In the rows, zero is written as 5.0.

Some states and rows for them; each showing differs a little:
!>§: 5.8 3.4 5.0 5.3 4.7 3.4 2.6 3.5 6.1 6.6 6.8 5.4 4.9 2.7 5.7 5.6 5.8 6.8 6.3 5.6 5.4 5.6 3.4 5.2 3.7 6.2 2.8 6.8 5.0 3.4 5.7 2.6 4.6 4.2 3.3 6.0 4.3 2.7 6.9 4.9 5.7 2.4 5.7 2.8 5.4 6.4 4.5 4.3 4.9 5.9 6.6 1.8 6.5 5.4 2.3 8.3 5.6 5.8 3.2 2.9 4.2 3.3 4.8 4.2 3.9 6.7 4.8 5.9 4.9 5.4 2.4 4.4 3.1 6.0 6.0 5.3 4.8 4.7 5.8 8.2 3.7 4.9 5.8 5.8 3.0 6.9 5.8 3.7 5.0 4.7 3.8 5.4 5.3 6.2 6.1 5.1 5.5 5.0 6.4 6.1 2.9 4.4 6.6 5.2 4.0 5.6 5.2 4.4 4.7 1.6 6.6 3.4 4.6 5.2 5.6 7.7 4.7 1.8 3.6 4.5 4.6 6.0 4.8 3.8 5.7 4.1 5.3 7.6 5.7 6.1 5.1 3.5 6.7 5.6 6.2 6.5 4.2 5.0 5.7 4.3 5.0 5.5 3.8 4.8 5.2 5.3 6.8 5.0 5.2 4.3
!>§>+: 4.2 4.9 5.8 4.6 3.6 3.2 3.3 5.0 6.6 6.7 7.0 5.2 5.0 3.1 4.8 5.7 4.6 5.7 5.1 5.4 5.3 7.8 4.1 5.4 3.6 7.1 2.2 6.7 5.6 4.7 7.3 1.5 4.8 3.9 4.2 4.6 4.7 3.5 4.8 5.6 3.9 3.9 8.0 3.8 4.2 5.5 3.4 5.4 5.5 5.4 5.4 3.1 6.5 4.2 4.5 7.0 4.5 6.2 2.5 4.7 5.2 4.2 4.8 4.1 6.2 7.3 5.2 6.1 5.8 6.0 2.6 2.6 3.8 7.4 5.6 7.0 3.9 6.5 5.7 8.8 3.3 5.1 5.4 4.9 4.0 6.1 5.6 4.0 4.6 6.4 4.3 4.9 5.1 4.9 6.1 5.2 5.7 5.3 6.6 4.6 3.4 5.7 7.0 5.1 3.2 7.7 4.0 5.9 6.5 2.5 6.4 3.5 5.5 5.6 4.5 6.5 5.3 2.4 4.7 6.0 4.0 5.0 6.4 4.0 6.2 3.9 5.4 6.1 5.4 5.2 6.5 4.3 6.7 5.8 4.8 7.0 4.0 4.6 6.1 3.6 5.8 6.3 3.7 5.3 3.8 3.6 5.0 4.4 5.3 4.3
!>§>§: 4.2 3.7 6.5 4.4 3.8 2.8 2.6 4.6 6.4 6.8 8.1 4.5 3.5 4.0 7.3 4.5 5.4 6.6 5.8 6.1 4.4 5.8 5.0 7.1 4.5 5.3 2.2 7.8 5.4 5.0 5.6 1.8 5.7 4.5 4.0 5.8 4.5 2.5 5.5 5.7 5.1 3.5 4.6 3.7 4.4 6.5 4.2 5.8 5.7 4.2 7.2 4.2 5.2 5.2 2.8 6.9 6.6 6.6 3.8 2.9 3.2 3.9 4.2 2.7 3.4 6.6 2.5 4.5 4.9 3.8 2.9 3.3 4.4 6.1 5.1 4.4 4.3 4.6 4.7 8.4 3.0 4.9 4.0 5.5 2.5 6.7 3.2 3.9 6.5 4.5 5.6 4.6 4.2 5.0 4.9 6.2 6.9 5.8 5.4 7.0 4.1 5.2 7.3 4.6 2.6 5.7 5.6 5.2 6.0 2.1 6.7 1.6 4.7 4.8 4.4 6.4 4.6 2.3 4.2 4.3 4.3 6.7 2.8 4.7 4.3 3.4 7.2 7.0 5.4 5.9 4.2 3.4 6.8 6.6 3.9 5.1 3.9 4.4 5.7 4.0 6.3 6.0 5.0 4.1 5.1 5.3 6.3 4.6 5.5 3.1

Trace:
Answer with the state's name.
start 3.7 3.5 6.8 7.1 7.6 3.6 3.0 2.6 6.9 6.7 6.8 4.1 3.0 3.8 3.8 6.0 4.4 5.3 6.9 4.8 4.3 6.4 5.3 6.4 4.4 6.9 3.7 4.8 6.2 6.5 7.0 1.5 5.4 4.9 5.9 6.3 3.2 4.0 4.2 5.7 6.4 4.2 4.2 4.6 4.4 5.6 6.3 5.7 6.3 4.3 6.2 2.5 6.0 4.7 2.2 5.4 5.2 4.5 2.0 6.2 5.3 5.5 5.5 5.0 3.6 6.8 4.5 6.5 4.9 6.0 4.1 2.8 4.7 7.7 5.4 5.5 4.7 4.2 5.4 8.3 2.8 5.6 5.8 6.2 4.4 6.2 6.8 3.1 6.3 4.7 3.6 4.5 4.3 2.9 4.4 4.0 6.3 5.0 5.1 6.2 3.5 6.2 6.8 6.6 6.3 6.2 4.8 4.5 5.6 1.7 5.5 6.0 4.7 5.4 5.5 7.5 4.7 3.4 4.5 3.7 5.1 6.5 5.5 4.2 4.1 4.1 3.8 4.1 4.1 5.4 5.8 5.8 7.3 5.0 6.2 4.5 4.7 3.1 6.3 4.2 7.1 6.1 3.6 6.1 4.1 3.9 5.2 2.9 4.3 4.1 [!]
@
6.5 4.5 4.5 6.1 6.6 4.5 3.2 3.6 4.2 4.9 5.3 5.4 4.0 5.6 2.9 4.0 5.2 6.7 3.4 4.8 4.2 5.4 3.6 2.9 4.0 5.6 4.2 3.5 6.2 4.4 5.4 6.4 3.9 6.0 6.3 5.0 4.6 6.1 3.6 5.0 3.9 4.0 3.5 5.5 3.5 2.6 5.7 5.6 6.5 4.9 3.8 5.6 3.4 6.7 4.6 5.9 3.2 5.9 6.5 7.1 7.2 7.4 6.3 2.4 3.1 6.9 5.8 5.6 5.4 3.6 7.2 3.9 5.3 4.2 2.9 6.0 5.1 2.0 4.4 4.1 3.8 3.7 6.8 4.7 8.5 5.0 4.3 4.5 5.2 3.2 4.0 5.7 2.5 5.0 3.3 4.2 4.4 5.7 3.0 5.5 5.5 5.9 4.1 4.0 7.3 4.8 5.2 4.5 5.1 3.5 4.3 6.8 4.9 3.6 3.9 4.4 4.0 3.2 5.3 5.5 6.6 5.1 4.3 5.5 4.8 5.0 3.1 4.1 4.2 4.5 6.0 2.8 5.9 6.7 4.8 5.9 7.9 6.2 5.2 5.5 6.0 6.4 6.7 6.3 4.0 7.1 5.0 4.3 3.7 4.6 [R]
!
5.1 3.0 7.5 7.3 6.2 2.7 1.8 3.1 6.1 5.5 6.1 4.8 2.7 2.7 3.0 5.1 4.2 5.2 6.3 6.0 3.8 7.5 5.4 5.7 3.9 5.7 3.0 4.6 5.7 5.6 6.4 1.1 5.0 5.4 4.6 5.1 4.0 3.4 4.4 4.7 5.8 3.8 3.5 4.5 4.7 4.7 6.0 5.4 6.1 4.8 6.0 1.8 5.1 4.0 3.3 6.4 6.6 4.6 3.2 6.4 5.1 6.4 4.6 3.9 3.7 6.3 5.1 6.0 4.1 5.1 4.8 3.4 3.9 7.7 5.7 5.8 4.8 5.1 5.5 7.5 3.2 4.7 6.6 6.2 3.6 5.9 4.7 2.7 6.2 4.9 3.9 5.6 4.3 3.4 3.3 4.0 6.9 4.9 5.4 6.0 2.9 7.0 6.8 6.0 5.5 5.8 4.6 5.6 6.4 1.6 6.0 4.6 4.2 4.9 5.5 7.0 4.6 3.4 4.9 4.4 5.2 6.0 5.6 4.3 2.2 4.5 3.6 5.5 6.3 4.6 4.8 4.8 7.3 5.0 4.1 3.4 4.7 3.1 5.1 4.8 7.4 5.7 4.0 6.6 3.9 4.4 5.1 2.9 4.1 3.9 [!]
@
6.7 4.1 3.5 6.1 6.4 3.8 3.0 3.4 3.9 5.9 5.2 5.6 4.5 5.8 2.9 2.5 4.4 7.3 3.4 4.5 3.8 5.0 4.2 3.2 5.5 4.5 5.3 4.1 6.7 5.0 5.7 6.1 5.3 6.3 5.9 5.1 4.6 5.6 3.5 5.6 3.2 5.4 2.8 5.4 4.4 2.5 5.0 6.1 6.0 3.4 3.2 6.5 2.9 6.3 4.8 4.9 4.0 5.0 6.7 6.2 6.2 8.3 6.1 2.5 4.0 6.0 5.4 5.0 4.7 4.2 7.4 4.8 6.0 4.3 3.1 6.7 4.3 1.1 3.7 3.7 4.2 3.9 6.4 5.3 9.3 5.0 2.7 3.5 6.1 3.7 4.2 5.1 2.9 5.0 3.9 3.9 5.3 6.8 5.4 6.3 4.6 4.6 4.6 3.4 7.6 6.4 5.8 4.0 5.4 5.2 4.5 6.6 5.0 4.2 3.2 5.2 4.0 4.6 5.3 5.4 6.8 5.5 4.1 5.3 5.2 5.3 3.6 3.1 4.0 5.1 5.0 2.0 6.0 6.9 5.5 7.0 6.0 6.1 5.5 4.8 5.7 6.5 5.9 6.6 4.1 7.6 4.5 3.4 4.0 4.8 [R]
^
5.5 4.9 4.1 6.2 6.0 6.6 6.6 4.8 4.5 3.8 1.7 5.4 7.8 7.7 4.8 4.0 6.5 4.7 4.9 4.2 6.0 1.7 6.0 2.4 6.2 3.2 8.2 3.5 3.9 4.7 5.9 7.0 3.4 4.1 3.8 5.1 5.3 6.8 7.7 4.1 5.1 7.7 4.6 6.5 5.7 5.4 5.6 4.9 4.0 4.9 4.1 5.5 4.4 5.0 6.2 3.6 4.4 6.6 6.3 5.1 5.9 5.4 4.5 5.9 5.5 4.7 6.2 4.3 6.5 5.8 4.7 4.5 6.9 3.4 4.4 4.7 5.0 5.1 4.1 4.5 5.1 4.9 5.4 3.8 6.7 5.7 4.0 7.2 4.7 5.0 7.5 4.6 5.4 3.8 5.9 3.6 4.1 6.4 3.4 4.9 4.4 5.1 5.5 4.8 5.3 4.1 6.2 4.1 4.4 7.5 3.5 6.9 5.0 3.3 4.2 3.4 6.0 5.9 3.4 6.2 6.8 3.3 4.8 5.9 5.4 5.1 4.7 2.7 5.6 4.7 3.1 3.9 2.0 3.9 4.4 4.9 6.4 7.1 4.3 5.9 4.3 3.7 5.7 3.6 4.3 6.6 5.5 3.3 6.9 9.0 [^]
@
6.1 3.9 2.7 6.8 6.2 3.7 4.8 4.2 3.2 6.0 5.4 5.2 5.9 4.9 0.2 3.9 4.7 7.3 3.9 5.6 2.7 5.2 4.8 3.2 4.5 4.7 4.2 3.8 6.8 4.1 5.8 5.1 4.5 5.6 5.8 5.1 2.3 6.3 4.0 5.2 3.6 4.8 2.4 5.6 4.2 3.2 5.0 5.9 6.7 4.3 3.0 6.2 3.6 6.5 6.3 4.8 4.1 5.8 6.5 7.6 6.2 7.4 5.6 2.3 3.0 6.9 5.4 5.3 5.1 4.8 6.8 4.8 6.5 5.2 4.1 5.3 3.7 1.4 2.9 3.7 4.6 2.8 6.6 4.8 8.9 5.4 3.7 4.4 6.5 3.0 4.0 5.3 3.7 5.2 4.1 3.6 4.7 5.9 4.5 5.6 6.3 5.1 4.9 4.1 7.3 4.9 4.7 5.2 4.6 4.4 3.9 6.5 5.9 3.2 4.5 5.5 4.3 3.8 5.0 5.0 7.3 6.6 3.9 5.2 5.0 4.4 3.8 4.0 3.9 4.8 6.2 3.2 6.0 7.2 4.8 6.7 7.8 6.0 6.0 5.4 5.7 4.7 6.3 6.7 5.0 6.7 3.9 5.1 5.2 5.2 [R]
$
6.6 5.5 2.7 4.1 4.2 3.7 3.4 5.3 3.1 5.7 5.4 3.1 4.6 3.8 3.4 4.6 4.7 4.8 1.6 3.8 3.9 6.2 3.3 5.4 4.4 6.6 5.8 3.4 5.1 4.7 4.1 5.9 3.4 4.7 6.7 6.6 4.9 4.4 2.3 5.8 3.0 4.5 5.0 6.2 4.3 3.3 4.3 5.3 6.7 4.3 4.0 4.9 4.6 6.1 4.3 5.2 5.4 5.2 5.9 6.8 6.6 6.3 4.9 2.8 6.2 4.8 5.5 4.9 5.3 4.3 8.0 4.5 5.7 3.5 4.2 6.1 7.1 4.3 3.2 1.7 4.9 3.7 4.4 6.3 5.8 3.2 5.2 4.8 5.0 4.2 3.2 4.4 3.8 6.2 4.2 5.0 5.2 4.3 5.6 4.1 5.7 3.5 0.8 4.5 5.1 4.9 6.5 5.7 3.6 5.6 3.3 5.7 5.1 4.7 4.5 4.9 3.8 6.2 5.4 5.5 4.6 7.9 4.6 6.6 5.6 4.3 3.0 4.3 4.5 6.3 6.8 4.5 6.4 5.7 5.7 7.0 5.2 4.9 3.9 3.9 5.0 6.0 7.6 6.2 5.4 4.6 4.8 6.2 3.4 3.0 [$]
+
6.3 5.9 4.2 3.5 4.4 4.7 3.6 6.2 0.2 4.4 4.7 3.9 4.9 4.2 5.9 6.1 5.0 5.1 0.8 3.5 3.3 6.4 3.8 5.7 4.9 7.0 5.2 3.6 6.3 5.4 4.0 5.9 5.2 3.9 7.2 6.1 7.0 5.0 2.5 5.2 2.6 3.4 5.0 6.8 5.8 4.5 3.8 5.1 6.3 4.8 4.6 6.7 2.9 4.7 5.8 5.0 5.9 5.4 5.9 6.8 5.4 5.0 4.7 2.5 6.9 5.3 4.7 4.2 4.6 4.5 8.9 5.4 5.2 5.4 3.4 5.6 5.6 4.8 3.5 2.9 5.3 4.5 4.8 5.7 5.8 4.6 3.9 3.5 5.8 5.7 4.0 4.3 4.1 5.6 2.9 3.7 6.3 4.6 4.4 3.5 6.4 4.1 1.5 3.8 4.6 5.7 6.4 5.7 3.7 5.1 3.9 4.8 4.4 4.2 4.7 4.9 3.3 7.0 6.3 6.1 4.5 7.7 4.3 6.2 5.4 3.7 2.9 4.9 4.2 5.5 6.4 5.8 6.5 5.5 6.3 2.9 5.3 4.8 5.3 5.0 5.8 5.5 6.7 6.2 5.6 3.1 4.4 7.9 2.3 2.9 [$>+]
^
7.0 5.8 3.5 4.5 5.7 5.2 4.6 5.7 2.8 4.4 4.1 2.3 4.2 5.3 5.5 5.7 5.0 5.2 2.5 3.9 4.6 6.4 5.1 6.3 5.3 5.5 4.6 2.6 5.6 6.4 4.4 6.6 5.3 4.2 6.6 6.1 6.3 4.5 3.1 4.0 3.4 5.5 5.6 4.9 4.7 3.3 5.6 3.4 5.4 4.9 4.8 5.8 4.4 6.1 3.3 6.0 4.5 5.1 5.8 6.8 7.4 4.1 4.9 4.2 5.9 4.0 5.3 5.7 4.8 4.1 8.4 5.8 4.6 4.4 3.1 6.1 5.4 4.7 3.6 2.4 6.3 6.0 2.8 6.1 6.4 5.3 4.2 4.4 4.3 4.4 2.4 3.3 4.5 6.9 2.0 3.1 5.1 3.6 3.7 4.1 6.1 5.2 1.7 4.3 5.1 6.4 5.8 5.1 3.0 6.0 4.0 6.5 5.3 4.2 5.4 4.8 3.4 5.8 6.5 6.1 3.8 6.4 6.6 5.1 6.0 3.2 2.7 4.7 4.0 5.0 4.6 5.8 5.7 5.3 5.5 2.2 3.8 4.6 5.7 4.3 4.3 5.4 7.0 7.2 6.5 3.1 4.1 7.3 4.3 3.7 [$>+>^]
@
5.1 5.8 5.2 3.6 5.5 4.3 3.8 5.4 1.1 4.8 4.6 3.0 4.2 4.1 6.4 5.7 4.4 4.1 1.4 2.6 3.6 5.5 5.8 4.4 4.8 6.1 6.1 2.3 6.2 4.8 5.0 6.3 5.3 4.6 5.6 6.9 5.8 3.4 3.2 5.9 2.9 4.2 5.0 5.3 5.1 3.1 4.9 4.1 6.0 4.7 5.6 6.1 4.2 5.3 5.4 4.7 5.0 5.3 6.2 7.1 5.5 5.0 6.0 1.6 6.1 4.4 3.9 4.2 3.8 3.9 8.0 5.5 5.2 5.3 3.6 6.2 4.5 4.1 3.3 3.0 4.6 4.4 4.1 5.9 6.1 3.8 3.9 4.8 5.1 3.2 3.6 4.6 2.9 5.8 2.5 3.1 6.4 3.9 3.7 3.3 6.2 3.8 2.0 4.9 5.2 6.4 6.2 4.7 4.0 4.6 3.1 6.5 4.0 4.6 5.6 4.5 3.6 7.0 6.8 6.8 4.0 7.4 5.2 5.7 5.7 3.2 3.0 4.5 4.3 4.1 5.1 5.0 5.5 6.1 6.3 3.9 6.5 4.6 4.8 4.3 5.3 5.8 7.2 6.4 4.9 3.4 4.6 7.8 4.5 3.8 [$>+]
@
6.3 4.7 3.0 3.4 5.5 4.6 4.2 5.3 2.4 5.8 5.8 1.6 3.8 3.9 4.2 4.5 3.6 5.8 0.8 4.4 4.3 6.4 4.8 5.2 4.9 5.5 5.3 2.9 5.4 4.4 4.8 5.5 4.1 5.0 6.0 5.9 5.3 3.8 3.4 6.0 2.0 4.2 5.8 5.4 4.6 2.8 4.9 5.2 5.1 3.6 3.9 6.1 3.5 5.2 5.3 4.1 4.4 4.5 6.1 7.4 7.4 5.6 5.0 1.5 6.2 5.2 4.4 4.9 4.9 4.6 7.0 5.1 5.4 4.1 4.5 5.9 6.2 2.8 3.3 2.0 5.0 3.4 5.0 5.9 4.9 3.2 3.7 4.1 4.7 3.8 4.1 4.9 4.4 5.7 3.2 4.6 5.8 3.9 4.5 3.9 6.7 3.3 1.0 4.0 5.7 4.6 5.1 6.3 5.2 5.7 3.8 6.0 4.7 4.8 5.4 4.9 2.9 6.2 7.1 4.8 4.9 6.7 5.1 7.0 4.9 4.6 3.5 4.1 4.6 4.0 6.6 3.7 6.7 5.4 3.9 5.6 5.3 5.4 2.8 3.9 6.0 5.8 7.9 6.3 4.9 4.4 5.4 7.4 4.3 1.8 [$]
@
6.8 4.7 3.1 7.2 6.5 2.9 3.1 4.3 3.3 5.9 6.2 5.0 5.2 6.7 1.2 3.5 4.9 7.3 3.5 4.2 3.5 5.5 4.2 4.2 4.9 5.2 5.3 3.8 6.5 4.4 5.9 5.7 4.1 5.5 5.8 5.2 3.8 6.9 3.9 5.7 4.1 5.3 2.9 5.2 3.5 2.8 4.3 5.2 6.0 4.3 2.6 6.5 2.6 6.4 4.1 5.2 3.9 4.9 6.4 7.5 6.8 7.0 6.1 1.6 4.1 5.8 5.7 6.2 4.7 4.8 7.0 3.8 6.5 4.9 3.2 5.7 4.4 1.7 3.4 3.8 4.0 3.6 6.7 4.8 9.1 4.5 3.8 5.3 6.5 4.3 3.2 5.2 2.7 5.8 3.4 4.9 4.6 4.6 6.0 6.3 5.6 5.9 4.6 4.2 6.9 5.5 5.1 4.6 5.2 4.8 4.1 7.4 6.3 4.1 4.8 5.2 4.8 4.2 3.2 5.4 6.7 5.5 4.4 6.2 5.6 3.0 4.4 4.2 4.1 4.8 5.9 2.2 4.5 7.5 4.6 5.6 7.9 5.3 5.6 5.2 5.5 5.5 7.7 6.1 4.4 7.0 4.0 3.9 3.4 4.6 [R]
^
6.4 6.4 3.5 6.5 6.4 5.9 7.8 4.7 3.9 2.7 2.7 5.3 7.1 8.0 4.6 4.5 6.2 5.1 5.2 5.4 5.0 1.8 5.0 2.7 5.8 3.8 7.7 4.0 3.5 5.9 5.7 8.1 4.7 3.9 5.1 4.9 6.2 7.4 7.4 4.3 5.4 5.1 4.1 6.2 5.3 5.6 5.0 5.3 2.8 5.1 3.6 7.0 4.8 4.8 6.4 2.4 4.2 5.9 6.4 3.8 5.7 5.4 5.6 5.5 5.5 4.5 6.6 4.5 6.2 5.7 4.2 3.5 6.9 3.9 4.9 5.3 3.8 3.9 4.7 3.9 5.2 6.2 4.6 3.2 6.1 5.0 3.8 6.0 4.4 4.7 7.2 5.1 4.7 4.3 4.8 5.0 3.7 4.5 4.6 4.3 5.7 5.9 6.3 4.2 5.7 3.4 6.1 4.4 4.5 6.8 4.3 6.5 5.3 4.1 5.2 2.9 6.6 5.2 4.3 6.9 6.4 3.3 5.2 5.3 5.4 6.2 6.1 3.4 5.7 4.0 3.5 4.6 2.5 2.9 4.1 3.7 6.5 8.3 5.2 5.5 5.7 3.1 5.9 3.8 5.0 7.5 4.7 4.5 5.8 7.1 [^]
@
6.5 3.4 2.9 6.4 8.1 3.6 3.6 3.2 4.1 4.9 6.1 4.6 4.5 6.1 2.5 3.0 4.5 7.6 3.8 5.4 2.8 5.1 3.6 3.6 5.5 6.1 5.3 4.3 6.2 3.3 6.5 5.8 4.3 5.8 6.2 4.9 3.4 6.2 3.9 6.0 2.9 4.5 3.3 5.7 2.9 2.2 5.9 4.6 5.7 3.8 2.7 7.1 3.0 4.9 4.9 4.1 4.5 5.8 5.1 7.6 7.2 7.2 5.3 2.7 3.8 5.6 6.5 5.3 5.1 3.7 7.2 3.5 5.4 5.2 3.8 5.7 4.7 2.7 4.9 3.4 3.7 4.4 6.0 5.4 7.5 4.7 2.5 5.0 6.3 3.2 4.8 4.6 2.3 5.2 2.9 4.7 5.0 5.9 5.4 5.9 4.4 5.1 4.1 3.9 6.9 5.4 6.2 3.8 4.0 3.9 3.7 7.2 5.4 3.7 3.5 5.1 4.7 4.4 5.2 5.9 7.7 4.9 4.8 4.4 5.9 4.0 4.9 4.2 3.3 4.4 5.6 1.4 6.2 6.5 4.3 6.8 8.0 6.0 5.6 4.4 6.3 5.9 6.6 5.4 3.4 7.3 4.2 4.5 4.2 4.6 [R]
$
6.6 5.7 4.0 3.5 5.1 3.3 5.0 5.7 2.9 5.2 4.7 3.4 3.7 3.0 3.7 5.5 4.0 5.0 2.0 3.9 4.8 6.4 4.0 5.5 5.6 6.3 5.0 2.2 5.9 3.5 4.1 5.7 3.4 4.9 5.4 5.1 6.3 3.7 2.4 6.2 2.9 5.4 4.2 4.8 4.2 3.4 4.3 5.6 5.2 4.3 3.3 5.1 4.5 3.9 5.5 4.6 4.3 5.5 6.6 7.8 5.8 6.0 5.6 1.7 7.4 5.0 6.2 4.2 3.9 3.2 8.0 4.2 5.5 3.7 4.5 6.0 5.4 4.4 2.7 2.0 3.8 2.7 4.5 6.3 6.0 3.5 3.2 4.5 4.7 3.9 3.6 4.3 3.3 6.8 3.5 4.7 4.0 4.0 4.3 4.2 7.2 3.5 2.5 5.1 5.6 6.1 5.4 6.5 5.3 6.0 4.2 5.2 5.5 4.6 5.5 4.6 3.9 7.4 4.9 6.1 4.2 7.7 5.6 6.4 4.3 5.2 4.1 4.8 5.5 6.0 5.6 5.1 6.2 6.0 5.9 6.8 4.7 5.7 2.8 3.4 5.8 6.3 7.4 5.7 6.3 4.5 3.9 6.7 3.2 2.3 [$]
+
4.9 6.5 4.7 4.4 6.0 5.3 4.8 5.0 1.3 4.2 3.2 3.2 4.8 4.5 6.7 4.1 5.2 4.6 1.9 3.7 2.7 7.1 5.2 5.4 5.9 5.4 6.0 3.2 5.5 5.3 3.9 6.1 5.0 3.8 6.4 7.0 5.7 4.4 2.8 6.3 3.1 4.7 4.8 5.9 5.0 3.5 5.1 4.0 4.2 4.6 4.7 6.9 4.8 5.5 5.3 5.5 5.4 4.7 6.5 7.1 6.2 5.2 5.0 3.3 5.8 4.9 3.1 4.5 3.9 5.3 8.7 5.1 5.9 4.8 3.9 6.0 5.5 4.2 4.1 3.3 6.0 4.8 5.1 5.2 6.0 3.3 3.9 3.7 4.6 4.4 3.9 5.3 4.6 5.0 2.8 3.4 6.1 4.4 4.2 4.6 6.3 3.9 1.7 4.5 5.7 4.5 6.3 5.1 3.0 4.9 3.4 6.0 4.6 4.2 4.8 3.9 2.7 7.4 6.5 6.9 4.0 8.4 5.0 5.8 6.7 4.5 3.7 5.4 4.0 5.1 5.6 5.6 5.9 5.7 6.2 3.2 4.4 4.2 5.9 4.1 4.5 6.2 7.4 7.7 4.7 3.3 3.4 7.6 3.4 3.2 [$>+]

The states form a tree of depth 3 with up to 5 children each.
The states form a tree under R. A name lists the branches taken from the top; the branches are ! § ^ + $. The symbol @ goes to the parent.
